Below is a small trained network, with its code and all its weights. Each question gives an input and a class and asks what happens when units are switched off, that is, made to give their printed mean instead of their output.

import numpy as np


def w(rows, s, z=0):
    codes = np.array(rows[::2]) - 128.0
    scale = np.full(codes.shape[1], s)
    scale[-1] = z or s
    return codes * scale


def f(y):
    return np.maximum(y, 0)


def log_softmax(a):
    a = a - a.max(-1, keepdims=True)
    return a - np.log(np.exp(a).sum(-1, keepdims=True))


def net(x, mask):
    res = np.array(x, float).reshape(1, 7) / 4 @ E
    y = f(res @ A[0][:, :-1].T + A[0][:, -1])
    res = res + np.where(mask, y, B[0][:, -1]) @ B[0][:, :-1]
    return log_softmax(res[-1] @ U[:, :-1].T + U[:, -1])


A, B = {}, {}
E = w([
[123,2,96],'x0',
[28,148,174],'x1',
[190,60,238],'x2',
[67,126,148],'x3',
[197,142,61],'x4',
[86,51,37],'x5',
[179,151,124],'x6',
],0.0062)
A[0] = w([
[124,125,123,46],'N1',
[126,126,133,68],'N2',
[178,130,28,26],'N3',
[92,252,128,47],'N4',
[164,105,131,172],'N5',
[131,124,88,4],'N6',
[25,93,103,101],'N7',
[124,119,182,52],'N8',
[140,148,187,99],'N9',
[141,90,138,95],'N10',
[163,130,229,164],'N11',
[121,179,127,66],'N12',
[45,163,127,85],'N13',
],0.013,0.0045)
B[0] = w([
[106,123,143,128],'N1',
[123,134,125,128],'N2',
[176,137,22,217],'N3',
[134,251,126,238],'N4',
[195,83,126,199],'N5',
[114,119,78,142],'N6',
[36,75,158,232],'N7',
[192,130,135,159],'N8',
[179,100,162,185],'N9',
[157,82,109,167],'N10',
[237,103,186,254],'N11',
[145,179,115,163],'N12',
[62,145,190,206],'N13',
],0.019,0.0062)
U = w([
[129,123,144,244],'0',
[37,97,134,132],'1',
[23,39,120,76],'2',
[86,243,128,99],'3',
[143,96,2,113],'4',
[159,107,216,107],'5',
[184,92,146,139],'6',
],0.0091,0.011)

Each question gives the input, the list of numbers given to net, and the class t.
The units are the neurons (one row each of A and B). Each row of codes is followed by its name. A weight is (code - 128) times the scale printed after its matrix; where a second scale follows, it is the last column's (A, B and U).
mask holds one flag per neuron, in row order. A switched-off neuron (its flag False) gives its mean, the last column of its row in B, instead of its output. The means were averaged over made-up inputs and are rounded, as every weight is.
A unit's drop is (log p(t) with every unit on - log p(t) with that unit switched off) / (log p(t) with every unit on - log p(t) with every unit switched off).
The circuit of an input: a set's keep is (log p(t) with only the set's units on - log p(t) with every unit switched off) / (log p(t) with every unit on - log p(t) with every unit switched off). Starting from the 12 units with the biggest drops (on a tie, the unit counted first), units are removed one at a time, each time the one whose removal leaves the highest keep (on an exact tie, the one counted first), for as long as the keep stays at least 0.8.
units of the circuit, in order: the units of the circuit, biggest drop first
top k neurons: the k neurons with the biggest drops, biggest first
drop when u is switched off: that unit's drop, to one decimal
input [8,-7,-7,3,2,-5,-6], class 4: units of the circuit, in order	[N3]
input [-2,-4,-3,7,-7,8,-1], class 2: top 2 neurons	[N7; N4]
input [3,0,-6,-3,-2,-1,2], class 1: top 2 neurons	[N11; N4]
input [6,2,-3,-8,2,-3,-1], class 4: top 2 neurons	[N11; N13]
input [-8,4,3,-6,-2,8,4], class 3: units of the circuit, in order	[N11; N5]
input [2,-8,-4,-2,-4,-1,3], class 4: top 2 neurons	[N3; N11]
input [4,4,-7,-7,2,-6,4], class 3: units of the circuit, in order	[N4; N11]
input [-3,3,0,-4,2,7,-5], class 2: units of the circuit, in order	[N4; N7; N11]
input [7,-2,0,-2,6,-4,-2], class 4: units of the circuit, in order	[N11; N3]
input [-4,1,-2,-7,-2,8,3], class 4: units of the circuit, in order	[N3; N11]
input [3,6,-1,2,-4,-3,1], class 1: units of the circuit, in order	[N7; N13]
input [5,-3,-6,6,-2,3,5], class 1: top 2 neurons	[N7; N5]
input [1,-1,-7,-3,-5,0,3], class 3: top 2 neurons	[N11; N5]
input [1,8,-6,8,3,-2,0], class 3: units of the circuit, in order	[N4]
input [4,-3,5,3,-1,7,-2], class 2: top 4 neurons	[N11; N7; N4; N3]
input [6,-8,-6,-4,5,-6,-6], class 4: drop when N1 is switched off	0.0
input [-5,8,0,-3,8,-3,8], class 3: drop when N4 is switched off	0.6
input [6,0,-3,-1,-3,4,4], class 1: drop when N11 is switched off	0.2
